data = [[6581, 8194, 7066, 5399, 5635, 6235, 5671, 6717, 5696, 6356, 6047, 7137], [7259, 7422, 5978, 5231, 7153, 5883, 6937, 6677, 5407, 3064, 7250, 5865], [5785, 4410, 6163, 8150, 7344, 6200, 6356, 6178, 6621, 7847, 6325, 5809], [8387, 7456, 5662, 6680, 7037, 6753, 7227, 6174, 7583, 8617, 7621, 5560]]
data[0,0] => 6581
data[2,1] => 4410
data[0] => [6581, 8194, 7066, 5399, 5635, 6235, 5671, 6717, 5696, 6356, 6047, 7137]
data[0,3] => 5399
data[1,11] => 5865
data[3,4] => 7037
data[1] => [7259, 7422, 5978, 5231, 7153, 5883, 6937, 6677, 5407, 3064, 7250, 5865]
data[3,7] => 6174
data[2,6] => 6356
data[2,5] => 6200
data[1,8] => 5407
data[:, 9] => [6356, 3064, 7847, 8617]
data[1,1] => 7422
data[:, 6] => [5671, 6937, 6356, 7227]
data[:, 4] => [5635, 7153, 7344, 7037]
data[2,7] => 6178
data[0,4] => 5635
data[1,5] => 5883
data[2] => [5785, 4410, 6163, 8150, 7344, 6200, 6356, 6178, 6621, 7847, 6325, 5809]
data[3,9] => 8617
data[3,3] => 6680
data[3,11] => 5560
data[2,10] => 6325
data[1,9] => 3064
data[:, 7] => [6717, 6677, 6178, 6174]
data[2,9] => 7847
data[:, 3] => [5399, 5231, 8150, 6680]
data[0,7] => 6717

X =
[[ 64  30  26  32  -1  53  49  67  15 -28 -66  11  -2   9   4]
 [ 26   0  40  19  27  35  39  30   8 -21 -52   8  19   1  -3]
 [ 14   7  58  -3  45  26  55   5 -11 -11 -52 -36   3  -9 -28]
 [  6  -9  53   2  39  23  37  15   2 -11 -43 -11  20  -6 -17]
 [ 13  -3  54   1  44  24  47  11  -5 -15 -48 -20  14  -7 -22]
 [-10 -19  15   5  25   9   5  18  10  -6 -22  25  23  -5   0]
 [ 64  37  12  33 -14  38  41  79  25 -30 -78  27 -13  18  -5]
 [ 94  97  37  93 -39  99  91   2  66 -45 -92  33   9  16   6]]
Indices start at 0.
row 0 col 0: 64
row 4 col 2: 54
row 7 col 7: 2
row 6 col 1: 37
row 5 col 5: 9
row 5 col 4: 25
row 7 col 0: 94
row 5 col 10: -22
row 3 col 12: 20
row 2 col 7: 5
row 2 col 3: -3
row 4 col 1: -3
row 3 col 8: 2
row 6 col 3: 33
row 4 col 4: 44
row 3 col 5: 23
row 4 col 7: 11
row 0 col 8: 15
row 2 col 14: -28
row 0 col 12: -2
row 4 col 10: -48
row 4 col 14: -22
row 2 col 6: 55
row 2 col 10: -52
row 6 col 5: 38
row 4 col 11: -20
row 6 col 8: 25
row 1 col 12: 19
row 0 col 14: 4
row 2 col 2: 58
row 7 col 3: 93
row 5 col 0: -10

x =
4873  5638  6347  7948  7524
6429  6530  8059  7740  5174
7964  5791  7457  7984  8876
4917  7129  5043  6582  8775
5857  7087  7812  8740  3195
8451  8224  8910  6122  4888
x[0][0]	4873
x[-3][3]	6582
x[3][-5]	4917
x[3]	[4917, 7129, 5043, 6582, 8775]
x[2][0]	7964
x[:, 3]	[7948, 7740, 7984, 6582, 8740, 6122]
x[-1][0]	8451
x[-4][-3]	7457
x[-2]	[5857, 7087, 7812, 8740, 3195]
x[:, 2]	[6347, 8059, 7457, 5043, 7812, 8910]
x[-5][3]	7740
x[-1][2]	8910

W =
[[ 46  -2 -47   6 -61 -18]
 [  4  53  26  40 -18 -19]
 [  6  58 -24  51 -53 -17]
 [  1  59  -6  16 -35  -1]
 [ 11  94  17   6  -5 -11]
 [  7  38 -32  59 -33  -9]
 [-29  45  18 -18  -1  22]
 [-26  81  23 -13  21  30]
 [-12  79  12  27 -41 -20]
 [ 51  58  -2  33 -33  -7]
 [-36  27 -20   3  -1 -18]
 [ 50  19 -38   6 -66 -19]
 [ 18  54 -44  -4   8 -52]
 [ 47  41 -48  -4 -58  -5]
 [-17   3 -28  27  21  -2]
 [  4  40 -29   8 -21  21]]
W[0,0]: 46
W[14,1]: 3
W[8]: [-12, 79, 12, 27, -41, -20]
W[4,1]: 94
W[12,3]: -4
W[14,0]: -17
W[:, 1]: [-2, 53, 58, 59, 94, 38, 45, 81, 79, 58, 27, 19, 54, 41, 3, 40]
W[14,5]: -2
W[6,5]: 22
W[11,3]: 6
W[14,4]: 21
W[12,0]: 18
W[:, 0]: [46, 4, 6, 1, 11, 7, -29, -26, -12, 51, -36, 50, 18, 47, -17, 4]
W[4]: [11, 94, 17, 6, -5, -11]
W[12,4]: 8
W[7,5]: 30
W[15,1]: 40
W[7,3]: -13
W[5,4]: -33
W[:, 2]: [-47, 26, -24, -6, 17, -32, 18, 23, 12, -2, -20, -38, -44, -48, -28, -29]
W[1,2]: 26
W[10,3]: 3
W[5,0]: 7
W[13]: [47, 41, -48, -4, -58, -5]
W[3,4]: -35
W[2,2]: -24
W[9,0]: 51
W[8,5]: -20
W[7,0]: -26
W[14]: [-17, 3, -28, 27, 21, -2]
W[2,4]: -53
W[3,3]: 16
W[5,1]: 38
W[14,3]: 27

B =
[[-69 -36 -71 -42 -70 -50 -70  87  88  82 -43  82 -49  81]
 [ 62  36  63  41  64  49  61 -79 -82 -72  43 -74  48 -71]]
Rows and columns are counted from 0.
(0, 0): -69
(0, 7): 87
(1, 10): 43
(1, 2): 63
(1, 13): -71
(1, 5): 49
(0, 8): 88
(0, 12): -49
(0, 11): 82
(0, 3): -42
(1, 12): 48
(1, 4): 64

a =
[[ 54  22  67  46]
 [-81 -24  -4  75]
 [ 73  30  17  14]]
a[-3][-4]	54
a[-1][-4]	73
a[1][-2]	-4
a[:, -3]	[22, -24, 30]

grid = [49.9, -1.7, -37.0, 32.9, 99.9, 135.8, -11.9, 32.3, -52.3, -112.5]
grid[0]	49.9
grid[9]	-112.5
grid[2]	-37.0
grid[-7]	32.9
grid[-5]	135.8
grid[7]	32.3
grid[8]	-52.3
grid[1]	-1.7

arr =
[[-80 -61 -32 -34 -62 -17 -84  -1   9  87  14 -10 102  40 -79]
 [-17 -84 -44  49  56  22 -67  13 -38   5 -44 -55  14 -59  55]]
arr[0,0]: -80
arr[0,6]: -84
arr[0,9]: 87
arr[1,12]: 14
arr[0]: [-80, -61, -32, -34, -62, -17, -84, -1, 9, 87, 14, -10, 102, 40, -79]
arr[:, 1]: [-61, -84]
arr[1,14]: 55
arr[0,8]: 9
arr[:, 9]: [87, 5]
arr[0,10]: 14
arr[1,0]: -17

M = [-99 -50 -11   7 -32  47 -20 -24  10 -16]
M[0] -> -99
M[1] -> -50
M[4] -> -32
M[6] -> -20
